m = [ 60 -23 -32  70  -8  70  12  11  40  32   8 -55]
m[0] => 60
m[3] => 70
m[8] => 40
m[5] => 70
m[4] => -8

a =
[[36 29 30 28 31 58 46 54 57 37 21 31 31 32 19]
 [31 44 48 52 50 12 32 22 21 37 53 47 48 51 51]
 [30 39 28 32 32 19 29 23 22 37 33 32 37 38 35]
 [47 33 39 28 31 67 46 47 53 34 16 29 44 26 18]
 [27 32  7 22 22 26 31 53 39 49 32 28  4 33 30]
 [35 39 14 29 29 31 32 56 41 52 46 34  6 38 45]
 [30 45 45 53 52 11 34 34 29 41 63 51 40 54 60]
 [44 47 52 55 46 22 34 28 21 44 60 49 53 47 57]
 [52 44 66 51 48 53 44 21 34 29 39 45 76 38 43]
 [42 40 23 31 33 45 37 59 50 48 45 36  9 37 46]
 [20 33 45 51 49 13 37 26 29 30 47 48 44 47 41]
 [32 38 20 35 35 28 34 57 44 51 51 39  7 44 46]]
a[0,0]: 36
a[11]: [32, 38, 20, 35, 35, 28, 34, 57, 44, 51, 51, 39, 7, 44, 46]
a[7,12]: 53
a[:, 12]: [31, 48, 37, 44, 4, 6, 40, 53, 76, 9, 44, 7]
a[5,4]: 29
a[9,4]: 33
a[2,14]: 35
a[:, 6]: [46, 32, 29, 46, 31, 32, 34, 34, 44, 37, 37, 34]
a[7,2]: 52
a[2,4]: 32
a[10]: [20, 33, 45, 51, 49, 13, 37, 26, 29, 30, 47, 48, 44, 47, 41]
a[:, 8]: [57, 21, 22, 53, 39, 41, 29, 21, 34, 50, 29, 44]
a[6,12]: 40
a[4]: [27, 32, 7, 22, 22, 26, 31, 53, 39, 49, 32, 28, 4, 33, 30]
a[7,14]: 57
a[4,13]: 33
a[5,10]: 46
a[3,6]: 46
a[1,14]: 51
a[4,1]: 32
a[8,0]: 52
a[11,4]: 35
a[0]: [36, 29, 30, 28, 31, 58, 46, 54, 57, 37, 21, 31, 31, 32, 19]
a[8,2]: 66
a[8,11]: 45
a[3,10]: 16
a[10,5]: 13
a[6,14]: 60
a[6,1]: 45
a[4,3]: 22
a[5,7]: 56
a[3,11]: 29
a[:, 7]: [54, 22, 23, 47, 53, 56, 34, 28, 21, 59, 26, 57]
a[5,5]: 31
a[4,10]: 32

W =
[[-51  -9  23  46  13 -46 -46  51 -47  19 -53  42 -38  50  46  51]
 [-18 -46 -54 -14 -50  32 -12 -48 -49 -49  33 -53  48  40 -46 -52]
 [  5 -47 -48  20 -44  44  20 -43 -39 -51  41 -47  48  48 -28 -50]
 [ 48   4 -43 -49  -9  16  53 -50  38 -16  17 -39   2 -50 -56 -28]
 [ 54  32  29  -5  27  45  48 -48  46  28  52   5  11  11 -49 -37]
 [ 19  46  51  15  47 -35 -20  48  48  54 -25  52 -57 -31  47  47]
 [ 14 -44 -49  44 -46  55  53  10   1 -50  51 -49  49  48  32 -49]
 [ 52  41 -25 -50  23 -50   6 -52  47  14 -51 -24 -48 -48 -48  -9]]
Rows and columns are counted from 0.
row 0 col 0: -51
row 6 col 11: -49
row 4 col 3: -5
row 4 col 2: 29
row 6 col 15: -49
row 0 col 12: -38
row 2 col 1: -47
row 7 col 0: 52
row 1 col 14: -46
row 6 col 14: 32
row 5 col 13: -31
row 7 col 1: 41
row 4 col 12: 11
row 5 col 0: 19
row 7 col 3: -50
row 7 col 2: -25
row 4 col 4: 27
row 0 col 9: 19
row 7 col 15: -9
row 7 col 8: 47
row 4 col 15: -37
row 5 col 9: 54
row 7 col 7: -52
row 4 col 14: -49
row 2 col 6: 20
row 5 col 11: 52
row 4 col 5: 45
row 0 col 7: 51
row 6 col 5: 55
row 3 col 13: -50
row 3 col 4: -9
row 3 col 3: -49
row 4 col 11: 5
row 3 col 10: 17
row 1 col 3: -14
row 1 col 2: -54
row 4 col 10: 52

x = [ 53 -24 -48 -59  13 -22]
x[-6]	53
x[1]	-24
x[2]	-48

M =
array([[ -7, -10,   8,  30, -19,   6],
       [ -7,  15,   8,  43,  29,  44],
       [  8,  15, -15,  53, -19, -11],
       [ 11,  15,   8,  39, -17,  55],
       [ -7,  15, -27,  39, -19,   2],
       [ -7,  11,   8,  39, -19,  24],
       [ -7,  28,   8,  13, -32,  15],
       [ -7,  33,  16,  39,  17,  15]])
M[-8, 0] -> -7
M[1, -6] -> -7
M[:, 4] -> [-19, 29, -19, -17, -19, -19, -32, 17]
M[-3] -> [-7, 11, 8, 39, -19, 24]
M[:, -4] -> [8, 8, -15, 8, -27, 8, 8, 16]
M[4, -5] -> 15
M[-2, -6] -> -7
M[-5, 5] -> 55
M[-2, -1] -> 15
M[:, 1] -> [-10, 15, 15, 15, 15, 11, 28, 33]
M[-7, -5] -> 15
M[2, -5] -> 15
M[-3, -2] -> -19
M[:, -6] -> [-7, -7, 8, 11, -7, -7, -7, -7]
M[:, 3] -> [30, 43, 53, 39, 39, 39, 13, 39]
M[4, 2] -> -27
M[0, -1] -> 6
M[-3, -3] -> 39
M[-7] -> [-7, 15, 8, 43, 29, 44]
M[3, -5] -> 15
M[7, -2] -> 17
M[1, 4] -> 29
M[-2, -3] -> 13
M[-2] -> [-7, 28, 8, 13, -32, 15]
